Here is a tiny trained network, its code and every weight. The questions are about switching its units off for an input and a class, where a switched-off unit gives its printed mean instead of its output.

import numpy as np


def w(rows, s, z=0):
    codes = np.array(rows[::2]) - 128.0
    scale = np.full(codes.shape[1], s)
    scale[-1] = z or s
    return codes * scale


def norm(h):
    return h / np.sqrt((h * h).mean(-1, keepdims=True) + 1e-5)


def f(y):
    return y / 2 * (1 + np.tanh(0.7978845608 * (y + 0.044715 * y**3)))


def log_softmax(a):
    a = a - a.max(-1, keepdims=True)
    return a - np.log(np.exp(a).sum(-1, keepdims=True))


def net(x, mask):
    res = np.array(x, float).reshape(1, 8) / 4 @ E
    u = 0
    for l in range(3):
        y = f(norm(res) @ A[l][:, :-1].T + A[l][:, -1])
        res = res + np.where(mask[u : u + 6], y, B[l][:, -1]) @ B[l][:, :-1]
        u += 6
    return log_softmax(norm(res)[-1] @ U[:, :-1].T + U[:, -1])


A, B = {}, {}
E = w([
[134,130,129,128,118,128,133,130,127,138,127],'x0',
[165,163,204,43,143,143,117,59,124,131,92],'x1',
[173,220,36,134,110,155,33,68,104,163,188],'x2',
[128,125,128,128,128,126,125,128,130,127,127],'x3',
[64,96,132,156,182,255,113,109,68,224,87],'x4',
[234,116,191,199,73,204,73,169,53,42,100],'x5',
[127,129,123,124,130,132,124,131,131,123,127],'x6',
[125,134,131,132,123,125,131,125,126,127,129],'x7',
],0.003)
A[0] = w([
[68,65,11,229,66,146,143,204,134,98,215,49],'0.n0',
[218,159,161,198,89,173,93,183,38,47,99,109],'0.n1',
[155,191,204,2,111,171,146,38,108,111,97,8],'0.n2',
[181,202,37,163,121,137,7,51,136,147,191,20],'0.n3',
[184,172,148,86,59,38,92,147,190,40,242,13],'0.n4',
[176,158,216,20,127,149,116,11,148,121,83,22],'0.n5',
],0.003,0.0018)
B[0] = w([
[204,206,198,149,247,30,62,194,111,204,81,197],'0.n0',
[83,65,156,122,102,107,77,83,239,156,186,250],'0.n1',
[148,144,130,197,194,50,88,210,129,177,124,158],'0.n2',
[74,160,175,3,101,185,231,236,34,76,198,215],'0.n3',
[144,129,50,173,120,143,191,48,115,119,23,216],'0.n4',
[148,155,101,201,187,57,93,234,104,157,138,168],'0.n5',
],0.0045,0.0025)
A[1] = w([
[186,182,213,4,164,134,91,24,113,122,66,76],'1.n0',
[129,153,131,120,108,102,99,148,118,126,119,111],'1.n1',
[97,37,233,142,148,109,223,195,163,83,54,48],'1.n2',
[54,149,75,54,173,76,174,138,151,168,189,7],'1.n3',
[66,187,79,63,187,65,179,125,160,182,152,67],'1.n4',
[77,121,84,97,162,79,148,55,210,183,154,52],'1.n5',
],0.0031,0.0016)
B[1] = w([
[111,132,88,203,149,68,136,222,138,156,134,134],'1.n0',
[125,89,141,130,159,142,140,157,132,138,130,131],'1.n1',
[124,228,54,49,101,155,139,167,52,119,255,235],'1.n2',
[178,75,212,162,63,152,59,125,143,107,159,208],'1.n3',
[149,43,189,167,94,141,70,124,133,124,159,250],'1.n4',
[140,109,158,146,59,174,51,115,193,126,146,182],'1.n5',
],0.0039,0.0022)
A[2] = w([
[78,36,206,76,150,108,253,230,128,72,133,78],'2.n0',
[197,61,220,178,60,196,59,123,115,37,134,58],'2.n1',
[200,148,174,194,116,134,46,216,105,92,104,57],'2.n2',
[74,101,89,171,186,222,146,65,81,190,10,78],'2.n3',
[88,128,141,138,159,225,76,112,66,199,119,101],'2.n4',
[187,139,74,113,84,19,168,121,189,88,146,251],'2.n5',
],0.0033,0.0013)
B[2] = w([
[184,240,57,100,95,192,30,87,61,163,181,179],'2.n0',
[10,68,120,83,110,84,121,35,243,255,181,199],'2.n1',
[74,106,118,90,197,77,136,140,151,213,132,189],'2.n2',
[237,139,100,159,90,63,165,83,159,1,89,163],'2.n3',
[158,129,97,139,93,46,220,121,172,10,50,208],'2.n4',
[84,86,143,169,180,244,151,108,84,132,45,255],'2.n5',
],0.0037,0.0031)
U = w([
[61,54,167,115,75,140,77,59,216,195,179,211],'0',
[115,198,104,43,87,196,158,167,31,107,214,184],'1',
[165,119,83,182,112,124,207,61,142,36,2,110],'2',
[151,153,149,177,238,48,81,217,116,205,106,2],'3',
],0.008,0.00095)

Each question gives the input, the list of numbers given to net, and the class t.
The units are the neurons (one row each of A and B). Each row of codes is followed by its name. A weight is (code - 128) times the scale printed after its matrix; where a second scale follows, it is the last column's (A, B and U).
mask holds one flag per neuron, layer by layer. A switched-off neuron (its flag False) gives its mean, the last column of its row in B, instead of its output. The means were averaged over made-up inputs and are rounded, as every weight is.
A unit's drop is (log p(t) with every unit on - log p(t) with that unit switched off) / (log p(t) with every unit on - log p(t) with every unit switched off).
The circuit of an input: a set's keep is (log p(t) with only the set's units on - log p(t) with every unit switched off) / (log p(t) with every unit on - log p(t) with every unit switched off). Starting from the 12 units with the biggest drops (on a tie, the unit counted first), units are removed one at a time, each time the one whose removal leaves the highest keep (on an exact tie, the one counted first), for as long as the keep stays at least 0.8.
units of the circuit, in order: the units of the circuit, biggest drop first
top k neurons: the k neurons with the biggest drops, biggest first
top k neurons in layer l: the k neurons of layer l with the biggest drops, biggest first
input [8,0,-8,-6,7,6,2,3], class 1: units of the circuit, in order -> [1.n2]
input [1,8,0,3,5,7,1,-4], class 3: top 2 neurons in layer 0 -> [0.n2; 0.n5]
input [-8,2,-8,2,1,-6,-6,-1], class 1: units of the circuit, in order -> [1.n2; 2.n0]
input [4,-8,4,0,-6,4,-1,3], class 3: top 3 neurons -> [0.n0; 2.n4; 2.n2]
input [-2,7,1,2,-2,8,-5,2], class 0: top 2 neurons in layer 0 -> [0.n1; 0.n0]
input [5,5,7,6,4,-4,6,7], class 1: top 3 neurons -> [0.n3; 0.n0; 0.n1]
input [-1,1,4,2,7,-6,1,-2], class 2: top 3 neurons in layer 2 -> [2.n4; 2.n3; 2.n1]
input [-2,-1,-8,1,-8,7,-2,2], class 1: top 2 neurons in layer 1 -> [1.n2; 1.n4]
input [-8,2,-8,1,-5,-6,4,-6], class 1: top 2 neurons -> [1.n2; 0.n1]
input [-7,-6,5,8,3,-4,3,6], class 3: top 2 neurons -> [0.n0; 0.n1]
input [-2,3,-5,5,-7,-6,0,-8], class 2: top 4 neurons -> [0.n3; 0.n4; 0.n1; 2.n1]
input [7,8,6,-6,7,8,-7,5], class 0: top 4 neurons -> [0.n1; 0.n0; 2.n1; 0.n4]
input [-1,2,-3,4,7,8,8,-7], class 0: top 2 neurons -> [2.n1; 0.n1]
input [-7,0,-6,-6,8,4,4,-3], class 2: units of the circuit, in order -> [2.n3]
input [5,-1,5,4,-8,5,5,-1], class 2: top 2 neurons -> [0.n4; 1.n2]
input [-5,-3,-1,-7,7,8,-3,-5], class 0: top 2 neurons -> [2.n1; 0.n1]
input [3,-6,3,1,1,-5,-8,0], class 3: top 2 neurons -> [0.n0; 0.n1]
input [2,4,1,2,6,-5,1,-7], class 2: top 3 neurons -> [0.n1; 2.n4; 2.n3]
input [-6,5,-5,5,-5,4,5,-2], class 1: top 3 neurons in layer 2 -> [2.n0; 2.n4; 2.n3]
input [-3,-3,3,7,-5,-1,4,2], class 2: units of the circuit, in order -> [0.n4]
input [5,1,8,-7,1,-5,-4,2], class 1: top 2 neurons in layer 0 -> [0.n3; 0.n1]
input [-4,-4,-8,4,-5,6,-2,-4], class 1: top 2 neurons -> [1.n2; 2.n0]
input [-2,8,-6,3,3,3,6,-8], class 3: top 3 neurons in layer 0 -> [0.n2; 0.n5; 0.n3]
input [-5,-4,0,7,1,-3,1,6], class 3: top 2 neurons in layer 0 -> [0.n0; 0.n1]
